Questions about the grid below.
1) Which number is the last entry, reading row by row?
2) Which number is the entry directly below 133?
3) Which number is the first entry of the largest entry's row?
4) Which number is the entry just left of 139?
5) Which number is the entry just left of 133?
6) Which number is the entry just left of 127?
7) Which number is the entry directly below 113?
8) Which number is the second entry from the end, reading row by row?
array([[119, 113, 129, 133, 127, 125, 142, 132, 111],
       [119, 124, 124, 144, 137, 114, 139, 110, 156]])
1) 156
2) 144
3) 119
4) 114
5) 129
6) 133
7) 124
8) 110

Read these off the matrix that follows. Indices start at 0.
1) Give the entry in the top-left corner.
2) Give the entry in the bottom-right corner.
3) Give the top-right entry.
4) Give the entry at row 0, column 2.
5) Give the entry in the bottom-left corner.
6) Give the largest entry.
7) Give the entry at row 1, column 0.
array([[132, 129, 123, 127, 131, 124, 130],
       [141, 112, 121, 126, 120, 121, 131],
       [128, 138, 122, 143, 126, 127, 132],
       [144,  99, 129, 128, 132, 125, 123],
       [151, 113, 126, 112, 126, 130, 135],
       [150, 102, 124, 148, 120, 128, 133],
       [144, 124, 133, 146, 148, 131, 136],
       [145, 140, 132, 131, 113, 130, 132]])
1) 132
2) 132
3) 130
4) 123
5) 145
6) 151
7) 141

a = array([107, 117, 151, 154, 138])
The third largest entry -> 138
Report the smallest entry.
107
The fourth entry from the end -> 117

[[144 127 133 130 102 140]
 [130 132 129 135 134 132]
 [130 123 136 136 126 139]
 [130 136 113 133 141 137]
 [139 145 126 127 119 115]
 [131 125 140 136 123 135]]
Find the smallest entry in the last column.
115
Find the top-left entry.
144
The second smallest entry is 113
The third entry on the diagonal from the top-right corner is 136
Find the entry directly above 129.
133
Find the entry in the bottom-right corner.
135
Find the entry just left of 102.
130
Find the smallest entry in the first row.
102
Find the largest entry in the last row.
140
Find the largest entry in the last column.
140
Find the second entry from the end, reading row by row.
123
The entry just left of the largest entry -> 139
The entry directly below 144 is 130
